B:
0: [-248  -86  -78  162  108  133  -82  349 -478  230   62 -315 -151 -191
   20  -22  -96   52   51  -66  -13 -401  -25  360  150  182 -346 -126
  304  374  478  -62  356 -309   51  224  421 -411   65   95    4   14
 -260 -392    2]
1: [-196 -348 -118 -171 -184  382  -28   72  343 -167 -141  494   -6   74
  126    0  -79   65  243  -22  -32   63 -156  120   -8 -331   36  363
  328  114   46  -66  139  -30  442 -328  305 -192  189 -209  193  282
 -113  138  -43]
2: [ -69  195   87  451  215  396  -32  156 -230  269  213  276   20  -14
 -328 -132 -259 -159 -205  276  259   -1 -261 -315   61  133 -436  114
   61  -88  197   71  203 -254   -4  327  316 -215  154 -140 -102   85
   52  218  270]
3: [ 129  -38  233  164  262    8   48  126 -173  197  213   55  -44 -369
 -150   24   57  -32   31  250  -76  -32  -96   92  220 -121 -293   55
  273 -467  -75  151  490 -149  296  -32  277  -99  -87 -187   97  160
 -215  167  -99]
4: [ -85  118   50   55 -175   85   57  235 -251  326  105 -227  -89 -169
  -34  -65 -160 -135   45  -80  -36 -109 -175  424  169  353 -256    9
  375  220  388  -49  -47 -106  308   47  114  -82   95 -131  -95 -183
  158 -340 -119]
5: [ 150  135  114 -263 -190  120  189 -152  585   63 -277  -44  174  340
  111    6   18   35 -133 -246   66  146   74 -112 -312 -214  329  345
 -276   72  110  -46 -591  -33   37  -76  -30  -59  260   -3 -148  -91
  319 -132  268]
6: [ 372   68  181 -323  312 -238  414 -262  516  166   37 -241  132   28
  148  124  401  116 -185 -112 -158  144  210 -246 -185 -476  473  219
 -524 -383 -158   34 -324 -112 -232  -27  -49  118  -84  115 -264 -105
  -13 -212  233]
7: [ 173  239  247  -59  -45    6  287   -5  169  302  238   30  173 -125
 -215  -49  137 -273  119   45  -97  129  -85  114   11  -60  239  200
  -46 -434  -23   29 -256   14  193  -54  -48  250   18 -180   24  -95
  333 -139   17]
8: [-240   30   79  109  -83  240  104  191 -269  131  286  153  -82 -238
    1 -160  -31 -105  315   -4  -22  -98 -243  371   60  143 -149   97
  401  -74  170 -113  273 -185  278   52  140 -116   25 -203  137   91
   75 -152  -97]
9: [ -62  -13   -9  121  564  -78  148  -51 -102  152  255   -8  160 -133
   87 -139  309   96  178  167 -155  -23   48  -24   -9 -307  133  175
  -68 -289  -55  120  364 -128  -67   56  292  115   -9   12  116  197
 -180 -270   95]
10: [ -64 -543  -68 -347 -141  269  102   46  368 -233  -25  461 -295 -159
  276  176   15  189  131  -58 -123   62 -177   76   85 -415  -68  260
  343  -23  -86 -165  304 -163  397 -351  198 -328  -88 -191  -15  240
 -394  293 -147]
11: [ -16 -173 -134 -293 -196  142 -110 -126  348 -247 -449   87 -177  426
  297  -43  -81  278 -111 -246   74   53    0  -93 -376 -140   92  331
  -76  374  162 -106 -317  -97   75 -173   49 -266  257   29  -80    0
   74  -36  142]
12: [-168  153   25  188  273  191  247   -5  -77  238  301   52   88  -81
  163 -201   20   26   36   14   58   54 -149  -29  -28    9  -89  170
   69    6  163  -44  152 -226  -51  250  154  -54   78  -89 -193   38
   62 -247  179]
13: [-160  -25  -48  212  -23  367 -149  368  -63  272   58  324  327   16
 -687    5  -58 -447  292  290  -30 -207  -50  120  194 -195  121  159
   71 -132  222  152   45   51  297  -86  567   69  265  -89  520  238
   65  -47   81]
14: [ 204  198  186 -165  -75 -150  119  -60   52  149  -52 -299  -74   45
   21  -34  125    5  -65 -157  -54   -8   41  117 -202   60  139  115
 -146 -139   99  -20 -329 -105    9    8 -108   -2   32   15  -81 -208
  254 -249   56]
15: [ 100   29  -15  -60  228 -121   29 -101  140  135 -133 -165  120  123
  107  -64   98   98  -65   20  -91   67   74  -22  -84 -150  108  230
  -84   17   91  135 -132   -1   81  -92  159  106  156    6  -50  -40
   51 -241   86]
16: [  80   27  229 -327  146  -16  597 -469  596 -108  200  120    0  -97
  872 -163  285  410   81 -291  -63  456 -122  -21 -311 -332  234  448
   57 -304 -310 -175   18 -183   85  -87 -322  -11  -80 -252 -416   57
   92  -83   56]
17: [  84 -286   -2   64  -15  200 -211  248 -371  -52   59  238 -661 -197
 -251  160 -211   44 -304  189   79 -174 -276 -186  119  126 -642  -75
  204  -72  111  -77  381 -374   85   79  219 -511 -180  -48 -122    7
 -374  472  -47]
18: [-340   58   44  228   87  277  118   60 -291   81  170  -27 -164 -188
  585 -291 -221  292   65 -158  142    2 -283  296  -18  306 -548  121
  609  345  304 -147  480 -344  227  241  129 -415  112 -225 -264   90
  -39 -193  -12]
19: [  33  -13 -201   72  376 -184 -216 -155 -116  -13 -170    2   -3  261
   56 -232   69  159  -31  200  -97  109    2 -150 -166  -51   17  289
  -65   46   43  221  -13   60   50 -146  179  261  199    3   90   -2
   70 -175   36]
20: [-272   46 -140  102  162  179  141  -11  -25  138  251  267  183   12
  100 -274   51  -77  320   84  -74  126 -200  128    2  -43  129  318
  184   29  123    0   70    1  180  -43  169  237  171 -185   88   98
  170 -315    9]
21: [  32  132  -23   25  230   34  219 -185  346  233   59  115  319   93
  184 -182   -4    0  -12   98  -61  356 -113  -72   30 -129   99  409
   76  -16   35  146 -175  119  270 -143  103  348  235 -231 -181  -16
  234 -188   71]
22: [ -93  -20 -216  161 -375  295 -576  298 -607 -102 -345   41 -731  382
 -368  -71 -528  -12 -421    0  327 -314 -286 -179 -238  636 -658  -76
   50  597  565 -130 -214 -339  -98  240  117 -570  195  117  -96 -255
  131  177  134]
23: [  74  135   65 -182 -170  105   78  -99  324   33 -257  -85   28  319
  116  -65  -36   64 -133 -232   92   61   19  -49 -320  -43  185  276
 -181  167  183  -61 -469  -85    9  -15  -25 -121  236   18 -133 -115
  295 -169  221]
24: [ 110  305  325  181  -62   80 -190  -13 -219  -47 -115   81  -61  140
 -249 -222   19  -30   67   73  183  -75  -43  -10 -406   80  -45  191
  -77 -447  -52   91    8 -157   71   84    6 -170  174  -95  347  114
  338  170  146]
25: [ 229  263  394  -49   27 -213  230 -119  186  246   60 -175  313 -230
  110 -138  206  -41  265   22 -175  195   24  426    0 -101  168  284
  265 -535 -159  197    0  135  533 -266  -36  306   94 -310  181   33
  314 -181 -177]
26: [ 247   41   64  -92   68 -227    5   -4 -166  135   93  -93 -244  -91
 -198    2  117  -83  -86  136 -152   24  -87   11    3   83  -25   76
  -56 -317  -20   70 -117  -46   85 -106  -50  179 -107  -48  -26 -200
   88  -44 -106]
27: [ 153    0  154 -188   12  -88  -76  -14   81  -51 -335 -334  -99  166
   78   51  162  229 -100 -213   24 -229  235   37 -344 -192  134   83
 -249  -26  106   -2 -104 -228 -115   35  127 -371  103  194   88   27
  -51 -152  190]
28: [   6 -187   19 -492   63  -78  328 -158  647  -21 -228 -268  244  121
  541   80  373  306  197 -410 -222  -20  314  242 -241 -594  614  302
 -177  109   42  -82 -205  -67   42 -227  135  -96  113  127   -5  103
 -112 -505  122]
29: [  41  -11  200 -140 -336 -171 -151  139 -423  -69  -60 -207 -427 -218
   61 -106   38   48  279 -126 -129 -193 -111  640 -112  315 -186   -3
  450 -164   86  -61  157 -123  422 -192  -94 -158  -59 -144  279  -73
  129 -127 -360]
30: [ 297  113  538   33  -16  -56  205   91 -149  203  275 -101 -242 -551
  -36   78   67   -9  -42   64  -28   -4 -151  247  138   66 -391  -22
  350 -676 -155   18  387 -258  363   25  -37 -247 -238 -279  -70   23
  -63  270 -178]
31: [   0   44  -27  250  340 -214 -176  206 -781  264   62 -588 -427 -222
   76  -77  -98  201 -273   42  -15 -326  -44  187  116  455 -642 -235
  231  276  415   50  381 -344  -81  319  235 -308  -73  132 -239 -213
 -255 -338  -56]
32: [ 164   70  164   63   81  -93   10 -121 -278  -21  205  148 -424 -197
  109 -186  -23   99  -85  159  -12  200 -331  -19  -58  250 -395  147
  277 -385 -140   21  217 -153  225  -34 -188   35 -131 -278 -152  -98
  107  231 -173]
33: [ 629 -118  469 -487 -182 -389  158  -57   53  -62   -8 -317 -670 -365
   -6  339  292  148 -268 -153 -176  -79   43   80 -122  -94  -72  -98
 -126 -703 -277 -107  -33 -302   51 -136 -313 -317 -458   12 -178 -232
 -185  291 -196]
34: [ 117   95  103  273  257 -151 -116  182 -627  287  263 -139 -278 -323
 -290  -75  -29 -118  -75  310  -88 -112 -182  126  227  318 -456  -82
  253 -292  105  155  345 -141  174   94  152   52 -115 -121   23 -117
  -56  -19 -172]
35: [ -21 -135  -68 -243   41  237  282  -15  548  125   12  178  218  128
    9  110  129  -53   28  -96  -77   52   41 -138  -32 -471  396  295
 -237   39   95  -67 -263  -71   -8  -87  232  -26  118   28  -84   71
  -38 -168  235]
36: [ 511  -11  193 -357  -89 -367 -119  -56  172   13 -364 -345 -198  140
 -273  212  220   12 -233  -48 -144  -95  229  -49 -229 -189  241   77
 -400 -354  -69  128 -424  -16   16 -243  -41  -10  -28  154  103 -190
   67   19   11]
37: [  92  174  244  363  -39  233 -222  185 -338  135   -7  152 -191  -91
 -327  -97 -316 -100 -194  247  227  -30 -256  -60   32  286 -620   65
  308 -207  120  125  240 -187  300  125  194 -288  127 -236   49   53
  110  377   29]
38: [ 185   72  219   49  219 -114 -239  -29 -163 -119 -293 -205 -120  177
 -103  -53  198  230  -83    7   86 -248  229 -130 -429 -203   22   73
 -317 -328  -42  131  139 -261 -191  108  191 -360   94  183  291  168
  -74   67  235]
39: [  12 -264 -336  -76  272  179  -88  -40  300   -2 -213  211  -66  364
  -46   88  -87  127 -359  113   34   58  -17 -543  -55 -312  -10  257
 -310  350  196   49 -187 -114 -170  -28  360 -118  183  139 -246    9
 -213   43  309]
40: [ 132 -233  120  -15   31  192 -178   92   46 -145 -128  329 -232  -27
 -229  110   -7   61  -58  177   40  -86  -60 -180  -74 -300 -185  156
   38 -348 -121   66  299 -198  171 -123  280 -352   -2  -83  220  257
 -248  471   44]
41: [  77  147  342 -289 -236 -105  271  -83   73    1    7 -325 -152 -149
  437  -89  207  205  190 -408  -60  -48   22  470 -303   41  148  122
  137 -173   27 -189  -76 -227  144   -9 -236 -231  -40  -79  -37  -71
  197 -309  -65]
42: [ 256 -119  200 -252  128 -195  164  -47   28   -2  122  -87 -263 -223
   26  122  322  102   16  -27 -175  -68   37   35  -85 -259  122   59
 -129 -490 -173  -37  125 -215  -16  -79  -21 -107 -242   22   16    5
 -188   16  -49]
43: [-172  -67  -17  -47 -142  462   22    4  218 -165   -8  536  -49  243
  -80 -102  -14  -31  141  -48  157    3 -157 -207 -325 -248  172  325
 -135  -78   23 -156  -68 -221  -40   33  130 -264  169  -59  162  227
  122  170  271]
44: [   7  -99  -33  -27   51   27 -122  140   25  114 -174  -45  122   46
 -173   21   40  -51  119   79 -111 -135   87  173   40 -194   84  164
   71   -2  159  137   16   25  253 -185  368  -10  190   -8  270  110
  -48 -158   -6]
45: [  58 -180 -183 -543 -116 -219  -95 -438  378 -521 -504   15 -334  558
  652 -195  225  526   32 -359  -85  182   76  -73 -725 -203  434  455
 -262  211  -91 -131 -437  -34  -65 -336 -285  -21  156   89  -21  -70
  197 -190   61]
46: [ 220 -153  -61 -168  117 -359 -301  -58 -303 -176 -167  -71 -421   90
 -162  -35  241  103   25  139 -196 -111   39    0 -224  -33   76   94
 -148 -302 -102  112    5  -42    9 -244    9  107  -79   90  283  -70
  -51   -3 -145]
47: [ 251 -111  273 -113  -64  -32 -203   90 -120 -149 -246  -79 -376  -35
 -160  132   89  153 -116  -24   44 -256   91   -6 -246 -147 -160    3
  -80 -360  -66   13  185 -292   41  -27  126 -498  -57   70  211  114
 -189  299   42]
48: [-118  -89 -158  -77  249   42  209  -79  192  113  244  296  223   -8
   27 -141  235  -97  324  137 -224  165  -88   35   34 -327  367  354
    6 -185  -51   51   -3   79  159 -212  179  393   74 -129  133  117
   63 -264  -10]
49: [ -14 -115  -64 -232  163  -80  275   30  135  216   99 -268   32 -104
  216   71  209   75   63 -154 -215  -80   81  202   73 -197  217   99
  -30  127  192  -73  -61 -130    1  -30  166   -4  -29   87 -156  -83
 -143 -482   18]
50: [ 183 -153  107 -106   96 -204 -182    8 -276 -129 -168 -233 -492  -99
  160   25   66  314 -153  -26  -51 -157    8   82 -151   47 -321  -10
  113 -119    9   22  281 -265   72  -47   63 -342 -113   36  -12  -23
 -242   85 -105]
51: [ 117 -106  -86 -195  162 -146  -44 -433  261 -327 -186  312 -221  267
  510 -262   84  386  -40   36  -57  438 -159 -231 -371 -149   33  512
   57 -124 -266   63  -41   35  201 -333 -184  184  107 -213 -104   37
  137  159  -48]
52: [ 195    9  341 -324  -20    2  547   75  321  274  378  -86   98 -369
 -129  224  425 -198  206 -151 -220 -105   84  199   57 -428  477   59
 -210 -608 -120 -144  -82 -202  -10   -5   20  -32 -248   -1   26    8
  -66 -199   47]
53: [ 336   72  226 -308 -143  -35  312 -250  406   -9  125  223 -219  -15
   90   10  122   -4 -139  -52  -50  345 -194 -182 -186 -117  147  307
 -127 -460 -244 -101 -349  -78  117 -157 -334  113 -117 -216 -280 -169
  261  214    7]
54: [ 164  125  260 -222 -102 -196  147 -224  228  -10 -133 -154   46  -27
  420 -179  144  186  178 -169 -120  222  -12  370 -217  -38  129  330
  252 -235 -111   48  -94   58  434 -294 -173  122  105 -240   44  -19
  287 -168 -166]
55: [ 137 -125   68 -198  221 -102  189  -67  150   50  127   39  -25 -115
    9   58  328   38  110   27 -205    6   57  -15  -58 -383  286  175
 -170 -390 -136   17   55 -113   -4 -116  105   61 -110   11   82   76
 -137  -93   22]
56: [ 116  -67    2 -388 -184  -10  242 -194  350  -82   24  137 -252   82
  270  -25  103   94  -17 -194  -97  224 -161  -15 -215  -82  207  294
  -61  -59  -49 -178 -358  -87   81 -178 -242   49  -43 -110 -242 -172
  180  -60  -26]
57: [  26   17  -83   44  284 -427 -301  109 -583  122 -227 -661 -174   14
   54 -128  150  209   35  -18 -184 -344  208  382  -97  204 -101  -71
   56  182  309  165  141  -92    1    4  236  -28   79  216  198 -123
  -85 -567 -108]
58: [ 173  138  385 -156 -250  -61   72  -77   82  -43  -94  -62 -109 -103
  163  -98   91   96  168 -157  -14   53  -51  347 -240   13   20  208
  228 -386 -116  -18   -5  -86  383 -168 -149 -126   37 -221  160   33
  247   43 -122]
59: [ -17 -280 -185 -200  251 -167  173   -1  -81   99  316   97 -175 -247
   75    6  272   -7  214  116 -357   44 -113  152  189 -176  142  136
  120 -175  -33  -20  165  -33  140 -224  113  282 -194  -69   -9  -35
 -209 -259 -216]
60: [  93  119  138 -247 -103 -246  110 -171  -41  -35  -58 -304 -228    9
  399 -174  166  222   99 -261 -107   49  -32  328 -303  155   95  168
   92  -48   38  -90 -166 -114  126  -96 -253    8    3  -60  -74 -178
  252 -341 -107]
61: [ 151 -144  -95 -121  217 -275  -12  -11 -227   90  149  -60 -297 -157
  -57   -6  174    3    8  164 -270   23  -97   65   92   14  -31   79
   50 -205  -19   69   79  -27  107 -178   45  235 -159  -32  -12 -145
 -105 -138 -197]
62: [ 222 -117  107 -125  -33  -75 -181  170   93  113 -258  -90   87   10
 -410  166  109 -137   64  118 -157 -181  176  156   51 -280  154  112
  -39 -259   48  204  -63   65  304 -288  348    3  124   21  395   88
  -59    9  -42]
63: [ -55  145  214 -114   53   36  139 -177  165 -128 -127 -118   70  163
  403 -210  239  287  201 -296   66  -51  131  125 -510 -218  295  268
 -142 -135  -25  -84   -6 -229  -88   79  -19 -250  161   35  127  159
  158 -256  210]
64: [ 138   94  404 -177 -255  -68   57  -48    6  -89 -186 -263 -235 -126
  393  -84   48  278   81 -302   41  -54    0  407 -292   79 -151  119
  298 -195   -6  -84  118 -232  317  -63 -133 -401   25 -151   33   25
  109  -18 -104]
65: [   6  139  -59  277  432    0 -210   92 -220  201  -73  -63  240  233
 -443 -120  127 -111   -9  259   20 -205  163 -220 -138 -182  141  126
 -366 -135  156  250   12  -68 -205  144  440   68  239  180  320  122
   27 -203  300]
66: [-161   -9  137  187  108  227  -35  209 -223   96   94   86   46 -161
 -103  -84   31  -16  235   64   31 -222  -34  215   -5 -108 -117   81
  218 -175  116   19  408 -216  167   86  366 -273   89  -70  293  268
 -115  -48   49]
67: [ -66  323  130  153 -115  144  179  294 -206  535  163 -393  123 -113
 -206  -48 -157 -275  -52 -114   46 -190  -71  323  159  347 -129  -51
  121  239  522  -45 -247 -161   83  282  166  -93  152   -9 -165 -248
  267 -499  103]
68: [-406 -330 -601  233  363   35 -580  130 -701 -194 -238   37 -439  302
  147 -279 -189  333  -16  161    0 -258 -124  -38 -115  249 -451   79
  227  729  439   60  407 -179  -72   36  458 -203  223  163  116   73
 -301 -267   -5]
69: [  37   14  285  -64  141  118  511  129  211  394  431  -48  220 -496
   52  118  207 -131  186  -25 -169   -1  -44  286  301 -294   88   87
  212 -387    4  -46  246 -169  250   27  200  -37 -141 -169 -103   94
 -151 -196  -26]
70: [ 292  101  122   29  138 -238  -58  134 -325  271  198 -107 -151 -165
 -610   64  197 -308  -14  280 -182 -140  -19    4   91   33   62  -32
 -195 -549  -12  148  -80  -41   -1  -28   85  238 -141   33  205 -157
   75  -52  -66]
71: [  72  -38  -39  -94  101  -77  -60   85   81  165 -160 -175  154  112
 -189   34  135  -71   76   21 -146 -127  156  111  -19 -214  250  156
 -131   -3  167  131 -176   33  101 -140  290   84  163   89  208    8
   13 -302   65]

[-412  287   89  404  303 -174 -371   38  351    5  125  -47  -21   68
  128  -61  -13  -35   94  312  -20   54  121   73  212  170  113  327
 -252 -218  126   54 -111 -173  319] -> 64
[ 446 -513  194 -347   32  309  347   98 -449   79 -186 -139 -360  -40
   93  300  -94   27  110 -231 -209 -437  -10 -248 -162  232 -287  -38
  386  142 -249  -29  113  161 -479] -> 14
[-442  121  200  380   70  -67 -221 -289  195  -94   10  -34  296   95
  247 -293  161 -115  -59  207  317  125  227  135  256 -108   33  255
 -487 -191  212  -28   -4   18  247] -> 42
[-126  -94  115  511 -302  -42 -123  -93  120  -38   -4  -61   44   -5
  237  -82  214 -121  -43  152  -87   -8   74  165  198  -22  -99  -93
 -306 -167  -15   95  238   91   42] -> 71
[-369  133   72  512   36  -64 -263  -57  273 -250  -65  -20  -91  -62
   86   78   95  108  -17  294  -73   19  114  -46  349  202 -138   55
 -413 -144  -15  -66   83 -111  395] -> 4
[-181  123  193  385   88  -61 -245 -127  234  129  179  -13  442  216
   98 -213   16 -317 -128  234  190  185   51  377   60   55  264  279
 -211 -137  265  151 -183 -202  193] -> 40
[ 654 -464  123 -428  228  316  341  120 -539  176  -46  -70 -131  132
  -79  304 -282 -125  -19 -252 -178 -349  -79  -54 -252  367    4   50
  657  159 -120    3  -65  -74 -349] -> 37
[-177   48  -99  136  179   -6  -11  -78 -365  -53  272  105  350  229
   51 -219   28 -174 -200 -116   38  115   30  223  110   83  296   49
    5  146   -6  295   84    8  248] -> 2
[ -59 -218  230 -372  209  243  129 -112 -297 -151  -74   93  146   54
  119  -18  -51   22 -114  172   24 -162    5  -95   19  364 -184   69
   19  319    7  -27 -101   16   23] -> 53
[-326   43  177   89   94   19 -215 -308   47 -157 -128   67  213   16
  117 -217  -12   51 -238  323   10   44  140 -104  177  129  -51  112
 -266  144 -170 -147   23   22  122] -> 26
[-157 -141  253  -12 -158   -3   12 -245  -18   22   18   12  272   39
  354 -246   90 -224  -66  238  -19  -88   81  120   -6   22 -101   76
 -199   28   85   51   59  211 -137] -> 39
[ 205 -415  275 -819   48  191  434  -51 -433    4  -48   30  -51  -78
  306  149 -198 -127   83  104 -341 -504  -82 -235 -336  423 -343   49
  302  386  -95   28  -41  306 -475] -> 51
[-134   84 -105  165   81 -116  -73   70 -214   77  421  133  361  242
  146 -229   14 -314 -128   97 -181   86  -88  409   33  216  339   18
   74   79  124  429   47  -28  245] -> 43
[  43 -148  245 -243   65   73   21 -389  -29 -105 -274   -4   86  -71
  107   22 -248  -13 -188  255 -126 -202  159 -285  -48  182 -152  164
  -20  117 -231 -374   -8   81 -172] -> 61
[ 354 -292  -67 -252  -46   89  397    1 -481  -93   66   13  -67  -27
   11  346 -225 -152  -63 -202 -444 -341 -105  -97 -192  346  -49 -109
  325  223 -237  127  165  143 -150] -> 20
[-499   24  160 -103  196   54  -39 -200 -123 -279   11  112  198   33
  289 -232  135   43  -42  260  139  -39  133  -51  235  177 -168  128
 -346  149  139    3    1  121  283] -> 32
[ 106 -106  -71  -78 -112  -73  127 -279 -263 -170   42  124  233   16
  115    2 -188 -196 -275  147 -377 -142   10   21    0  253   57  -88
   79  107 -145  -70  202  112   93] -> 48
[-369  -79  114   58 -227  -61    9 -181 -107 -111   64   47  137  -52
  397 -245  192  -93  -55  186 -177  -99   55    6   78   12 -176  -79
 -313  149 -126  187  241  354  -81] -> 19
[-330   68  -56  375   10    2 -160 -130 -118 -269   80  128  245   92
   65 -163  135   10 -256  163  -28  137   50  124  335  170   50 -106
 -288  103  -56  113  168  -42  446] -> 7
[ 421 -468  289  -78  -28  267  261  218  -82   41 -230 -223 -519 -105
  136  488  -13   31  310  -44 -184 -474  -17 -172  -53  321 -441   13
  191 -150   27  -97   28    3 -305] -> 29
[  26   48  321  159   93  -74 -128 -222  470  -23  -45  -51  268   53
  108  135 -211 -292  -13  508   29  -78   73  178   12  323   10  382
 -200 -305  424 -253 -306 -290  237] -> 10
[-403   63  192  -45  150   -1 -147 -158   89 -186  -16   99  150  -18
  203 -104  -12   19  -84  429  -79  -49   56  -70  134  311 -149  137
 -270  161   18  -23  -73    6  204] -> 56
[ 216  -32  114  -84  454   91  -52 -228  -81  -24 -140  -38   92  149
 -125   91 -356  -56 -148   69  104  -80  179  -92   45  236  184  360
  219 -118   35 -375 -174 -265  149] -> 30
[ -23   -7 -127  265 -114 -107  -64 -146 -317  159  240   29  273  162
   96 -290  -12 -257 -278 -175 -218   87   37  188  -39 -123  361  -55
  116  117 -349  306  279  188 -155] -> 65
[ 547 -193  -69   14  107   -9  188    4 -286  193  108 -101  -26  155
  -58  230 -311 -310  -41 -240 -271 -212    5  117 -179  160  278  121
  493 -168  -58   12   77  -75 -153] -> 66
[ 460 -227    9 -488  359   54  405   84 -359   43   -2 -141 -364  -30
    8  518 -450 -118  226 -260 -366 -526    6 -291 -287  372  -25  276
  537  -37  -87 -108  -39   48 -252] -> 18
[ 492 -352  -50 -313  173  204  278  261 -682  293  207  -21  -89  189
  -39  120 -191 -183  -31 -388 -318 -244 -149   70 -290  269  208  -48
  708  286 -289  367   75   50 -411] -> 24
[-414  265  -73  398   25 -227 -119 -330    7  -91  224    5  402  100
   98 -217  -18 -250 -202  -64   29  175  153  129   84 -153  321  207
 -342   -8 -100  184  119  121  205] -> 9
[-262   88  383  203  268   74 -214 -194  325   48  -40  -88  307  131
   67  -95  -18 -134  -30  246  384   97  142   93   66   82   48  449
 -332  -83  247  -46 -333 -214  120] -> 17
[ -81  -30  -60  309    6  -38   37   19 -108 -184  122    4   -3   57
  136   93   83 -105   27   12  -99  -77   37  150  217  189   -9  -16
 -129 -168  166  113  160  -13  343] -> 8
[-379  179   83  238  127 -104 -226  -49  232 -148   39   34   15  -46
   97   42  -54   18  -40  364 -210  -15   34  -58  142  312  -50  137
 -277   43  -70   32  -35  -78  259] -> 54
[ 166  -35   46  -67  287   13  -80   30  -59   66   24    6  -58   73
  -43  143 -296  -68  -75  179 -290 -146   -3  -46  -43  392  118  168
  286   23 -115  -71  -86 -178   31] -> 58
[ 160 -250  107 -102    8  121   90  115 -241   81   38    1  -88   38
  126   81  -46  -80   -4   58 -294 -211  -78   21  -69  310  -82  -51
  226  153 -132  152   71   48 -174] -> 5
[ 697 -465  174  -83  -11  170  390   73 -197  185 -200 -331 -490  -56
   28  563 -231 -150  274 -402 -197 -509   64 -199 -244   94 -171  153
  416 -283 -104 -157   89   71 -523] -> 0
